Below are the code and all the weights of a small trained network. Each question names an input and a class and asks about switching units off, where a switched-off unit gives its printed mean instead of its output.

import numpy as np


def w(rows, s, z=0):
    codes = np.array(rows[::2]) - 128.0
    scale = np.full(codes.shape[1], s)
    scale[-1] = z or s
    return codes * scale


def f(y):
    return np.maximum(y, 0)


def log_softmax(a):
    a = a - a.max(-1, keepdims=True)
    return a - np.log(np.exp(a).sum(-1, keepdims=True))


def net(x, mask):
    res = np.array(x, float).reshape(1, 4) / 4 @ E
    y = f(res @ A[0][:, :-1].T + A[0][:, -1])
    res = res + np.where(mask, y, B[0][:, -1]) @ B[0][:, :-1]
    return log_softmax(res[-1] @ U[:, :-1].T + U[:, -1])


A, B = {}, {}
E = w([
[129,128,126,127],'x0',
[12,198,162,86],'x1',
[208,157,241,149],'x2',
[142,50,169,48],'x3',
],0.012)
A[0] = w([
[99,204,173,51,104],'n1',
[82,186,85,112,138],'n2',
[202,27,133,146,157],'n3',
[159,211,89,181,197],'n4',
[71,159,98,120,165],'n5',
[95,69,90,138,169],'n6',
[159,202,243,174,175],'n7',
[58,179,144,113,144],'n8',
[77,142,192,101,166],'n9',
[101,61,152,41,168],'n10',
[84,148,182,94,35],'n11',
[118,130,135,208,100],'n12',
[51,97,62,146,173],'n13',
[134,160,110,254,150],'n14',
[82,43,58,123,101],'n15',
[173,99,74,166,74],'n16',
[174,72,173,130,128],'n17',
[159,74,88,196,187],'n18',
[83,51,159,67,24],'n19',
[102,41,54,110,36],'n20',
[109,54,53,102,43],'n21',
[194,87,156,121,127],'n22',
[108,187,86,114,147],'n23',
[174,87,210,54,112],'n24',
[177,77,44,214,30],'n25',
[196,86,140,154,134],'n26',
[85,135,48,111,169],'n27',
[116,79,150,55,192],'n28',
[157,212,199,194,86],'n29',
[82,36,11,109,201],'n30',
[62,182,209,49,1],'n31',
[104,203,52,156,139],'n32',
[88,111,106,62,61],'n33',
[75,172,207,58,170],'n34',
[77,63,151,65,231],'n35',
[122,90,33,72,102],'n36',
[170,39,158,120,116],'n37',
[94,43,48,109,238],'n38',
[113,200,73,123,128],'n39',
[153,204,97,224,132],'n40',
[195,62,148,125,117],'n41',
[113,53,151,15,94],'n42',
[199,76,56,215,158],'n43',
[180,48,194,89,142],'n44',
[184,172,121,212,30],'n45',
[124,160,195,169,43],'n46',
[93,198,71,163,139],'n47',
],0.0099,0.0085)
B[0] = w([
[157,185,171,47,187],'n1',
[95,79,79,182,180],'n2',
[123,128,106,168,211],'n3',
[55,147,80,99,197],'n4',
[131,88,99,164,185],'n5',
[131,152,113,71,182],'n6',
[152,133,166,131,222],'n7',
[77,93,72,152,190],'n8',
[76,164,68,88,194],'n9',
[196,158,186,131,206],'n10',
[238,84,200,187,153],'n11',
[152,125,162,137,147],'n12',
[97,99,87,139,208],'n13',
[150,179,185,92,188],'n14',
[207,171,177,110,188],'n15',
[77,148,87,87,163],'n16',
[109,102,113,179,177],'n17',
[209,160,193,105,199],'n18',
[2,251,51,30,158],'n19',
[197,105,182,151,172],'n20',
[214,114,202,167,170],'n21',
[109,87,122,162,178],'n22',
[115,84,116,160,170],'n23',
[103,91,118,174,197],'n24',
[81,196,87,73,179],'n25',
[118,82,88,151,180],'n26',
[119,103,99,126,200],'n27',
[146,102,142,175,203],'n28',
[126,159,157,69,179],'n29',
[128,195,150,60,247],'n30',
[239,143,215,146,181],'n31',
[106,76,86,162,190],'n32',
[96,130,94,111,154],'n33',
[98,175,99,63,220],'n34',
[197,82,189,178,225],'n35',
[174,138,178,103,186],'n36',
[106,113,117,163,182],'n37',
[51,157,99,95,239],'n38',
[111,118,102,157,171],'n39',
[197,201,209,71,187],'n40',
[90,103,95,159,182],'n41',
[155,211,169,70,194],'n42',
[167,205,194,69,218],'n43',
[117,88,99,169,205],'n44',
[159,121,142,174,156],'n45',
[72,184,96,57,148],'n46',
[111,101,92,154,187],'n47',
],0.0093,0.014)
U = w([
[86,204,130,46,41],'0',
[245,157,212,149,247],'1',
[66,43,72,242,142],'2',
],0.012,0.0011)

Each question gives the input, the list of numbers given to net, and the class t.
The units are the neurons (one row each of A and B). Each row of codes is followed by its name. A weight is (code - 128) times the scale printed after its matrix; where a second scale follows, it is the last column's (A, B and U).
mask holds one flag per neuron, in row order. A switched-off neuron (its flag False) gives its mean, the last column of its row in B, instead of its output. The means were averaged over made-up inputs and are rounded, as every weight is.
A unit's drop is (log p(t) with every unit on - log p(t) with that unit switched off) / (log p(t) with every unit on - log p(t) with every unit switched off).
unit that matters most: the unit with the biggest drop
k most important neurons: the k neurons with the biggest drops, biggest first
drop when u is switched off: that unit's drop, to one decimal
input [-1,7,1,7], class 1: unit that matters most	n31
input [6,7,1,3], class 1: 2 most important neurons	n31, n11
input [-6,-3,-8,3], class 1: 2 most important neurons	n21, n20
input [-3,3,1,7], class 1: 2 most important neurons	n35, n10
input [4,8,7,1], class 1: 2 most important neurons	n31, n11
input [-5,2,8,-3], class 0: 2 most important neurons	n46, n35
input [5,-7,-1,0], class 0: 2 most important neurons	n25, n35
input [-6,-3,-1,-6], class 0: 2 most important neurons	n4, n35
input [6,8,1,5], class 1: 3 most important neurons	n31, n11, n35
input [3,8,5,3], class 1: 2 most important neurons	n31, n11
input [-2,5,2,8], class 1: 2 most important neurons	n35, n31
input [8,-5,-7,5], class 1: 2 most important neurons	n21, n20
input [0,0,-8,7], class 1: drop when n20 is switched off	0.5
input [5,-6,-5,-4], class 0: drop when n25 is switched off	0.1
input [7,-5,0,-1], class 0: drop when n16 is switched off	0.1
